[100 = 0]
[103  97  99 100  96 116 102  93 113  99  98 111 111 104  99  94  86 107
 102  95  96  93 108 105 103  96 102 115  98  79  99 110 101  99  97 110
  80  92  96 112 101  89  97  95 108  99  96 100  99 105  91 101 104   0
  95 108  62 102  95  96 101  55  99  99 109 103  98 106 112  90 100 100
 100  96  96  83 102 102  99 103 109  98 102 105 101  98 106  98  88 123
 102 115]	7
[105  99 100  98  98 123 101 110 110 102  95 117 109 103 100  96  85 114
 102  95  97  98 107  99 105 104 101 122  98  88 100 133 101  96 103 110
  80  91  93  96  99  92  97  92 107  99  95  99 100 104  46 102 102   0
  94 111 130 102  99  96 102  56  99  99 107 105  98 102 109  70 103  99
  98  95 100  93 103 100  99 101 111  97 102 103 101  86 104  98  89  91
 106 116]	5
[ 99 101  99 102  98  62 103 102 106 103 106 105  87 105 100 103 120  97
 101 107 110 127  97  97  95  96 102  78 102 123  94  74 101 103 106 106
 133 106 102 103  96 112  98 106 101 102 106  90 110  99  64 105 105 197
 103 107 111 106  96  99  99 140 100 101 104  98 104  94  98 103  91  99
  98 104 102  99  97  94 100 101  89  97  92  99 103 106  95  99 112 104
 100  85]	9
[ 97  97  99 102  96  77 101 108 104  97 105 104  99  99  97  99  95 102
 100 101  98 106 105 103  99  98 104 116  95  87  93  42 101 103 100 106
  90 102 105 132  99 114  99 108 100 101 100 103 101  99  86 101 110  20
 104 107  46 103  98  97  93  78  98 100 104  96 101 110 104 125 105  97
 103 101  95  81  98  96  99 103  95 100  96 106 101 110 104  98  78 140
  96 101]	9
[103 101  99  99  95 138 103  98  97 110  95 107 114 104 102 100 100 103
 101  99  95  98 103  95 109 115  98  91 115 101 101 149 100  93 101 103
 100  84  92  71  96  98  96  93 106  99  99  96 118  99  57  97  97 150
  95  95 158 101 100  97 104  94 100  99 107 106 100  88 102  96  98 101
  95  99 104 123 103 106 101 101 104  95 101  99 102  88  94 100 119  57
 110  91]	1
[101 102 100  98  97  95 102  93 108 104 104  92  90 107 102 102 119 113
 103 104 108 120 106  98 105 100 104  96  99 105  99  89 101  99 104 108
 109 101  95  84  99 102  98 103 100 100 104  89 108 109  47 106 101 178
  97 112 185 104  95  96 107 113 100 101 108 100 101  91 100  75  95 103
  94 101 104  97 103 100 100  97 103  98  95  97 103  84 101  98 132  90
 107  78]	9
[ 99  99  99  98  94 128 102 115 108 103  92 115 123  99  98  96  82  95
  99  91  92  81 103 100 103 105 100 115 104  75  98  99 101  93  93  96
  87  90  99 109 100  99  99  93 107 101  95 106 105  97  48  99 102  57
  96 102  21 102 102  99  95  75  99  99 103 106 100 101 107 107 107  97
 101  96  98 110  98 102  99 104 107  97 102 103 100 109  99  99  93  89
  95 109]	1
[ 99 101  98  97  94 104 103 116 100 109  96 122 114 103 101  98  90  89
 100  96  94 101  97  95 101 111  97  87 114  97  98 125 100  98  99  95
 117  91  96  85  95 113  99  94 107  99 101  95 117  93  31 100  99 200
  95  89 108 102 101  99 102 152 101  99 105 108  99  93 100 112  98  99
  96 101 102 131  99 108 100 103 102  95  98  99 101 109  94 100 132  82
 106  94]	0
[ 98  96  98 100  90  93 104  99 110 103 100 118 114 102  97  94  83  98
 100  94  96 101 101 101 101  95 105 113 100  80  91  78 101 101  94 103
  96  99 104 128  98 123  99 104 108 102  95 105 107 100  53 103 107  53
 100 114  24 106  98  94  93  72  99  99 108 100 101 109 108 132  99  96
 100  99  96  77  96  99  99 106 104  96  99 102 103 117  98  96  74 132
  94 102]	6
[100  99 100 100  99  70 102  97 109  95 105  92  86 101  97  99  99 105
 102 105 106 109 107 100  97  92 107 109  93  98  93  45 101 110 104 115
  94 114 103 124 101 103  98 109 101 101 102  98  98 105 128 103 107  69
 105 120  52 103  96  97 100  71  98 101 106  94 101 105 104  91 102  99
 102 101  98  67  99  99  99 101  97 102  97 102 101 114 104  98  62 141
  92 104]	11
[ 99 101  99 101  95  67 102  92 108 104 107  92  85 105  99 102 118  97
 101 105 110 121  99  98  92  92 103  88 101 121  94  68 101 100 110 107
 113 107 100  89  98 122  97 108  98 101 102  91 108 102  94 104 104 167
  99 110  98 103  95  99 103 121  99 101 107  97 104  97  96 111  98 100
  98 103 102  91  99  98 100 103  97  97  93  94 103 113  98  99 102 132
  98 108]	10
[ 97  99  99 101  94  74 101 101 109  97 107  91  91  98  99  99 103  92
 101 100 108 119  93 100  93  91 103  97 104 102  93  43 101 103  99  96
 115 106 105 129  98 127  99 108 100 102 102  98 105  95  92 101 108 150
 104  94  54 105  98  99  93 118  99 101 102  96 103 102  99 123 101  97
 101 102 100  88  96  96  99 104  96  98  95 103 101 122  98  98  81 167
  98 106]	9
[101 101  99  99  96 127 103 124  99 107  95 120 113 104 104 100  99 100
 100  97  98  94  96  95 104 110  99  83 111  93  99 150 100 104 105  94
  97  87  96  84  96 106  98  92 107  99  96  96 111  97  61 100  95 174
  89  88 116 102  99  98 102 125 101  98 103 110  99  88  98  87 106 100
  95 101 103 131 101 104 101 102 105  96 100  98 102 105  95 101 129  25
 108 106]	0
[103  99  99  98 100  92 101  84 107 100 102 100  87 105 100 100 104 115
 103 105 106 116 105 104 100  91 105 113  94  99 100  63 101 104 105 117
  83 111 100 109 101  90  96 104 100 100 100  92  98 111  82 103 103  49
 102 109 136 103  96  95 106  75  99 101 108  95 100 104 103  82 100 101
 100  98  99  76 101  98 100 100 104 100  97 103 102  73 107  97  91  88
 105 105]	12
[102  98 100  98  97 119 101 107 106 101  92 117 106 103 100  97  90 110
 101  95  93  97 109 103 105 101 103 118  94  78 103 114 100  98  91 102
  83  90  96 106 101  81  97  94 105  99  97 105 100 106  54  98 101   0
  98  97  87 102 101  97 103  72  99  98 103 104  98 104 107  65 107  99
 101  96  95  87 102 103  99 102 104  99 103 102 100  86 107  97  95 111
  99 116]	6
[103  98 100  99  99 113 101  95 112  98  95 115 103 103  99  97  85 117
 102  95 101 100 109 103 108  94 103 113  91  94 100  93 101 107  96 112
  62  98  99 109 101  87  98 100 103 101  97 100  96 107  65  99 104   0
  98 115 114 102  97  97 102  63  99  99 106  98  99 106 110  63 111 101
 101  96  98  67 102 102 100 101 112  99 103 104 101 103 109  98  82  88
 101 115]	8
[105  98  99  99  96 119 103 110 106 101  91 126 119 103 102  97  86 103
 102  94  95  88 108 101 104 102 102 111 104  82  99 118 100  97  97  99
  77  85  96 105 102  92  98  92 107 101  96 104 108 105  38 100 103  36
  94  95 111 103 100  96 102  60  99  98 106 105  97 103 109  88 103  98
 100  96  98 110 100 103 100 102 107  97 106 105 100 100 102  99  81  84
 100  96]	3
[104 100 100  98 101  86 101  83 108 100 101  89  84 106 100 100 114 122
 103 105 112 114 108 100 100  89 103 112  93 104 100  71 101 105 104 115
  93 109  97 106  99  92  96 102  99 100 100  92  96 114  79 105 105  73
 102 113 154 103  94  98 105  61  99 101 109  95 101 100 104  67  96 103
  98  99 100  79 103  97  99  99 100  98 100  97 103  74 105  97 105 112
 104  95]	12

[101 116 142  88  66  77 111  94 117 103 111 122  96 119 100 105 120  82
  88 105 131  87 107  46  90  86 109 109 109 111  98  85  82 114 108  91
  27  89 108  57 102  89  91  89  85  91 109  67  84 102  83  99  90  78
 108 115 110  92  80  92 111 105 111 101  98  97 152 100 114 110 102  91
 102 122  69  72 117  84 102  82  87  90  89 118 109 106 106  93 103  80
  63 132  95 104  93 116 123 167 122  90  36  44   9 106 130  96  83 134
  98  96 113  72 104 173  93  95  86 102  73  81 112  98 132 100  87  91
  71 120 110 100  97  96  60  91  97  29 137 114  94 103  82 172  98  97
 110 101 139  82 100  94 107 110 111 114  73  85  70 100  95  78 118 123
 101  83 136 115  96]	12
[100 116  64 136 141  93  80 115  68 105 114 139 110 101  98  75  74 123
 122  30  78 142 109 101 102  98  99  79  80  99  93  81 111  89 108 104
 135 115 138 111 116 104 154 167 149 122  96 114 105  91  85 108 112 109
 100 113 110 109 123 102  92  98  84 112  87 102 138  97  87  72 109 122
  97  44  58 127  82 103  97 115  86  68  95  71  66 100  92 104  61 135
 137  88  82 100  97  66  83  80 142  86 160 167 183 105 116  89 112 124
 106  98  91  53  84  68  78 101 101  74 118  81  94 118 116  82 121 101
  98  90 105 108 136  83 103 112 115 138  67  93 137  98 100   0 110 105
  82 101 104 120  90 113  97  96 103  93 116  84 135  86  89 115 129 114
  96 103  75  81  97]	0
[ 99 113 140  93  64  81 107 104 121 102 114 113  97 116 100 102 107  88
  82  98 130  84 109  45  91  96 110 109 112 123 100  81  80 114 111  91
  37  97 115  68 104  87  90  93  89  93 109  62  87  99  82  97  93  83
 108 102 112  95  89  93 111 107 108  98 100  97 129 102 112 108  98  93
 110 111  67  78 113  89  96  87  92  72  97 109  99 110 101  92 100  74
  62 141  93  99  95 125 116 151 136  92  25  42  24 105 131  96  86 136
  95  89 105  79 103 152  97  96  87 106  88  70 107  99 143  99  87  93
  79 118 101 103  97  88  48  88 101  23 121 124  94 100  79 155  94  92
 113 101 136  86 100  94 104 103 117 113  70  88  79  97  97  70  94 116
  99  87 122 111  96]	11
[116 102 105 131 101  77 104  86  35 110 109 147  92 132  98  92 112  71
 123  85 120 120  99  84  91  66 101  90  78  96  85  85  79 107 101  86
  70  74 109  39  97  91 106  89 106  99 115  71  79 106  77 107  88  63
 104 157 116  71  52  94 109 123 108 101  79  99  59  95 123 103 123 110
  68  90  95  37 118  84 113  81  78 115  71 122 120  91 102  99  91 101
  90  88  85 122  85  80 122 198  98  91  88  58  34 114 127  93  87 136
 110 114 118  63 104 159  73  93  99  78  46 118 122 118 123  92 101  81
  71 111 132  92 109 108  96  92  97  64 118 106 119 109 101 126 110 115
  86 101 128  87  96 106 113 119 104 109  92  58  79 122  97  88 138 114
 101  86 149 130  95]	10
[101 109  84 129 117 104  88 114  83 103 113 132 108 104  99  76  77 124
 111  40  97 125 110  81 100  97  99  82  92 110  99  89  97 100 111 104
 106 114 127 100 114 102 137 143 139 111 100  96  97  92  84 105 110 109
 106  96 112 102 127 100  97 115  92 107  94 102 149  99  93  80 102 108
 107  46  51 118  85  99  96 107  85  59 100  79  76 109  91 100  71 118
 118 101  87  98  97  80  88  96 154  86 104 138 153 101 122  95 106 127
 100  96 100  58  89 101  83  98 100  91 115  79  98 105 136  89 114  97
  93  94 105 109 137  84  89 103 114 112  67  97 130  95  94  24 103 101
  94  98 106 110  89 106  97  96 109  92 107  92 117  84  89 103 131 107
  96 100  87  89  97]	3
[100 116 135  89  73  84 107  95 112 102 115 126  96 121 100 104 106  88
  89 102 128  85 107  63  91  90 110 109 109 114 100  85  82 116 109  95
  41  95 109  55 102  90  87  96  98  91 108  68  85  99  83 100  95  79
 107 110 111  92  81  95 109 107 108  99  97  97 123 101 113 107 102  93
 103 108  71  77 110  88 101  87  85  78  93 111 103 106 102  95  99  85
  72 128  92 105  94 120 119 161 119  93  35  48  27 105 129  96  89 137
  96  93 113  54 101 157  91  95  89 104  73  79 112  97 140  98  92  90
  79 114 110 101 103  95  55  91  99  32 116 115 103 101  82 155  95  98
 108 102 133  87  98  93 106 108 112 112  68  86  74 100  97  62 119 111
 101  88 122 104  97]	11
[100 113  97 120 103  99  95 124  84 107 120 118 103 103  99  84  92  98
 100  64 112 108 113  77  92 100 109  93  96 114  94  84  84 103 110  96
  84 112 127  64 106  91 122 132 117 108 105  86  94  94  87  99 107 102
 104  97 106  90 111  96 104 127  90  98  93 101 157 100 101  89 106 108
 107  62  57  97  84  95  94 103  81  60  95  85  84 108  88  98  82  94
  90 117  86 101  94  86  93 119 148  94  52  91  91 102 134  96  99 139
  97  90  97  68  99  98  86  95  98  99 107  68  98 105 143  84 108  98
  87 106 105 111 119  85  74  99 110  83  83 111 117  98  90  77  98  97
  97 100 117  99  92  99 102 100 112 101  81  88 110  93 106  84 136 108
  98 103 106 112  97]	6
[104 112 118 114  87  91 102 110  92 106 115 123  98 116 100  93  78  90
  97  84 125  96 109  53  92  93 109  99 101 113  96  82  81 111 111  91
  66  99 122  67 103  89 102 105 100  99 109  65  89  90  87  99  99  88
 106 106 112  89  91  95 109 120 103  96  94  98 127 100 109 101 106 101
 103  85  68  79  99  90  97  94  80  65  94 103  99 108  96  95  93  86
  78 122  88 104  93  99 109 148 130  93  40  58  54 105 128  97  91 150
  96  93 104  58 104 127  83  94  95 101  91  82 105 106 146  92  98  94
  78 108 116 104 110  89  63  92 104  53  99 117 113 102  82 122  98  99
 101 101 125  95  97  97 106 103 113 109  74  84  89 101 101  74 133 115
  99  94 121 117  96]	9
[106 108 131 107  79  83 106  96  94 105 118 131  96 122 100  98 108  84
 100  94 134  93 105  58  92  88 105 101 100 110  98  87  82 113 110  88
  50  92 117  66 106  93  93 103 100  94 109  58  86 101  83  99  93  79
 107 114 116  90  80  93 113 114 114  98  94  97 104 100 114 104 106  99
  99 100  79  66 113  87 101  83  73  86  92 112 103 108 101  92  99  91
  81 124  90 104  93 108 119 169 116  90  50  51  44 108 138  96  87 136
  99  98 109  69 104 154  89  94  90  97  77  95 113 107 131  92  94  89
  72 110 110 102 100  94  62  90  99  49 119 116 107 102  90 144 101 101
 104 100 125  84 101  99 108 107 112 114  77  87  83 105  89  74 124 120
 101  88 121 116  97]	10
[104 107  95 113 109 103  96 118  72 107 116 126 104 109  99  81  88  98
 110  66 107 116 110  80  98  93 105  90  93 112  97  89  87 102 109 102
  93 106 117  69 108  96 122 125 121 104 102  89  90  94  85 101 108  97
 106 104 107  90 108  99 100 124  92 100  93 102 156  99 102  86 105 104
 100  60  73  91  88  97 100  99  84  65  94  83  85 109  89  99  80 105
  96 107  83 105  94  83  96 132 147  94  83  98 107 101 133  95  98 143
  98  93 107  72  96 106  80  96 100  96  94  74  99 101 150  82 110  92
  97 101 113 105 123  88  80  95 110 130  77 104 118  98  90  66  98 103
  91  99 121 109  89 100 101 104 107 100  89  85 104  92 102  95 135 103
  97  99 107 101  97]	5
[107 115 127 105  73  76 108  91  86 106 111 134  94 123  98 109 112  77
 100 100 129  96 102  61  89  80 108 103  97 103  92  83  85 112 105  89
  46  84 109  52  97  89  95  78  91  96 111  70  80 103  81 102  89  67
 107 134 111  82  73  94 110 110 108  99  93  97  85  98 118 109 111  99
  88 100  79  50 117  73 106  82  83  94  83 122 117  99 107  96  97  84
  73 116  94 114  90 110 125 179 110  91  25  48  13 109 136  94  83 134
 104 103 117  66 103 180  88  95  92  93  61  96 114 106 126  97  91  86
  75 120 121  96 103  99  78  92  96  39 129 114 106 107  89 153 102 104
 101 102 138  87  98  98 109 114 107 113  78  75  70 110  97  82 124 116
 100  86 142 122  96]	12
[ 98 114  79 129 125 101  84 119  66 105 115 127 109 100  98  76  79 123
 116  36  88 132 110  93 101  97 101  78  89 105  94  81 101  94 107 105
 119 114 126  96 113 101 142 146 142 115  95 107 100  91  90 106 109 107
 105 105 109 104 122 100  95 108  86 109  90 103 150  98  90  77 105 113
 101  52  64 125  83 100  96 111  86  64  95  74  70 104  92 102  60 128
 129  95  90  99  98  68  86  87 141  87 126 152 156 103 116  91 109 128
 104  92  94  59  86  81  82  99  99  84 114  73  97 109 128  79 116  99
  99  94 109 108 139  85  96 106 115 122  65  97 131  98  95   0 106 103
  89 100 110 118  90 108  91 100 106  95 104  88 126  84  93 109 129 113
  96 105  82  88  98]	2
[103 106  94 118 105 101  95 116  72 107 114 130 102 109  99  85  91  98
 106  62 110 112 111  77  95  96 106  89  94 110  95  84  81 105 109  96
  97 108 123  72 108  93 114 130 118 105 104  85  91  95  85 100 108  96
 104 105 110  87 105  97 103 126  96  99  93 101 144  99 104  90 105 110
 102  62  70  91  90  94  97  99  82  66  93  88  86 107  89  98  85 101
  94 108  85 104  93  86  96 131 140  92  62  83  98 103 127  95  98 147
  98  93 101  61  98 102  82  95 100 100 102  76 102 106 145  81 113  94
  87 100 111 108 124  87  82  95 108  97  82 107 121  98  88  62 100 102
  89  99 117 105  92 101 103 101 112 102  87  85 105  95  99  85 139 107
  97  99 106 110  97]	6
